Here is a tiny trained network, its code and every weight. The questions are about switching its units off for an input and a class, where a switched-off unit gives its printed mean instead of its output.

import numpy as np


def w(rows, s, z=0):
    codes = np.array(rows[::2]) - 128.0
    scale = np.full(codes.shape[1], s)
    scale[-1] = z or s
    return codes * scale


def norm(h):
    return h / np.sqrt((h * h).mean(-1, keepdims=True) + 1e-5)


def f(y):
    return np.maximum(y, 0)


def log_softmax(a):
    a = a - a.max(-1, keepdims=True)
    return a - np.log(np.exp(a).sum(-1, keepdims=True))


def net(x, mask):
    res = np.array(x, float).reshape(1, 2) / 4 @ E
    u = 0
    for l in range(2):
        y = f(norm(res) @ A[l][:, :-1].T + A[l][:, -1])
        res = res + np.where(mask[u : u + 8], y, B[l][:, -1]) @ B[l][:, :-1]
        u += 8
    return log_softmax(norm(res)[-1] @ U[:, :-1].T + U[:, -1])


A, B = {}, {}
E = w([
[120,76,58,161,160,81,224,97,189,151,101],'x0',
[199,114,27,113,253,148,183,89,171,100,102],'x1',
],0.013)
A[0] = w([
[117,110,107,156,108,134,128,109,131,143,118,94],'0.n1',
[140,130,116,103,171,141,130,135,133,109,140,133],'0.n2',
[137,159,130,75,113,198,4,127,108,71,128,185],'0.n3',
[145,136,136,129,157,162,84,123,126,94,122,14],'0.n4',
[141,141,105,168,100,125,94,118,109,139,107,158],'0.n5',
[152,115,113,117,160,202,60,141,85,122,129,101],'0.n6',
[167,144,97,90,153,199,69,122,131,92,114,1],'0.n7',
[146,144,112,98,175,135,140,121,134,116,129,112],'0.n8',
],0.014,0.0031)
B[0] = w([
[131,138,138,97,86,124,126,187,126,78,130,144],'0.n1',
[114,139,58,152,186,78,120,122,27,81,41,170],'0.n2',
[165,80,101,180,195,202,129,122,136,157,110,249],'0.n3',
[125,133,69,103,95,90,79,83,136,72,142,157],'0.n4',
[146,127,151,139,147,151,173,141,197,101,133,149],'0.n5',
[74,113,164,77,105,58,80,129,179,94,164,186],'0.n6',
[118,253,222,122,55,52,172,134,54,120,110,183],'0.n7',
[166,75,124,118,80,237,64,139,155,147,172,180],'0.n8',
],0.014,0.017)
A[1] = w([
[81,155,129,148,62,58,177,106,149,164,143,142],'1.n1',
[126,113,161,124,204,161,90,94,174,183,183,157],'1.n2',
[75,150,135,75,66,62,186,189,150,102,140,5],'1.n3',
[124,219,159,130,98,142,130,148,46,146,148,150],'1.n4',
[109,186,115,205,196,107,193,142,111,121,92,97],'1.n5',
[122,130,64,92,164,134,129,92,58,200,115,87],'1.n6',
[79,228,148,93,152,1,79,70,101,77,129,65],'1.n7',
[92,154,202,157,139,55,106,122,155,73,118,185],'1.n8',
],0.015,0.0026)
B[1] = w([
[135,183,152,56,111,83,144,116,35,152,131,208],'1.n1',
[92,166,196,163,104,133,151,142,128,151,124,254],'1.n2',
[105,136,160,93,105,92,163,119,51,201,129,231],'1.n3',
[142,148,132,160,207,139,130,103,192,91,119,206],'1.n4',
[115,80,126,139,109,174,62,149,130,138,147,166],'1.n5',
[90,77,104,131,120,96,153,129,185,162,152,194],'1.n6',
[175,249,139,85,127,63,110,109,165,2,146,252],'1.n7',
[140,71,34,105,114,141,144,141,135,134,126,234],'1.n8',
],0.016,0.0095)
U = w([
[100,126,237,242,114,213,117,141,158,152,129,116],'0',
[172,207,122,129,129,92,105,89,164,6,131,196],'1',
[110,132,136,81,69,74,192,110,40,189,131,3],'2',
[126,23,27,167,133,148,152,111,183,138,124,214],'3',
],0.011,0.00037)

Each question gives the input, the list of numbers given to net, and the class t.
The units are the neurons (one row each of A and B). Each row of codes is followed by its name. A weight is (code - 128) times the scale printed after its matrix; where a second scale follows, it is the last column's (A, B and U).
mask holds one flag per neuron, layer by layer. A switched-off neuron (its flag False) gives its mean, the last column of its row in B, instead of its output. The means were averaged over made-up inputs and are rounded, as every weight is.
A unit's drop is (log p(t) with every unit on - log p(t) with that unit switched off) / (log p(t) with every unit on - log p(t) with every unit switched off).
The circuit of an input: a set's keep is (log p(t) with only the set's units on - log p(t) with every unit switched off) / (log p(t) with every unit on - log p(t) with every unit switched off). Starting from the 12 units with the biggest drops (on a tie, the unit counted first), units are removed one at a time, each time the one whose removal leaves the highest keep (on an exact tie, the one counted first), for as long as the keep stays at least 0.8.
units of the circuit, in order: the units of the circuit, biggest drop first
top k neurons: the k neurons with the biggest drops, biggest first
top k neurons in layer l: the k neurons of layer l with the biggest drops, biggest first
drop of u: that unit's drop, to one decimal
input [8,1], class 3: top 4 neurons	0.n7, 0.n6, 1.n7, 1.n3
input [-8,-4], class 0: units of the circuit, in order	0.n3
input [4,0], class 2: top 2 neurons	0.n3, 0.n2
input [1,5], class 3: top 2 neurons	0.n8, 0.n6
input [-8,0], class 0: top 2 neurons	0.n3, 0.n2
input [1,-2], class 2: top 4 neurons	0.n3, 0.n8, 0.n7, 0.n2
input [7,1], class 3: top 2 neurons	0.n7, 0.n6
input [8,0], class 2: top 3 neurons	0.n3, 0.n2, 0.n1
input [5,2], class 3: top 2 neurons	0.n7, 1.n7
input [1,7], class 3: top 2 neurons in layer 0	0.n8, 0.n6
input [3,-1], class 2: top 2 neurons	0.n3, 0.n7
input [3,7], class 3: drop of 0.n6	0.0
input [-1,-8], class 0: drop of 0.n7	0.1
input [6,-1], class 2: drop of 0.n3	5.0
input [-4,-2], class 0: drop of 0.n3	1.2
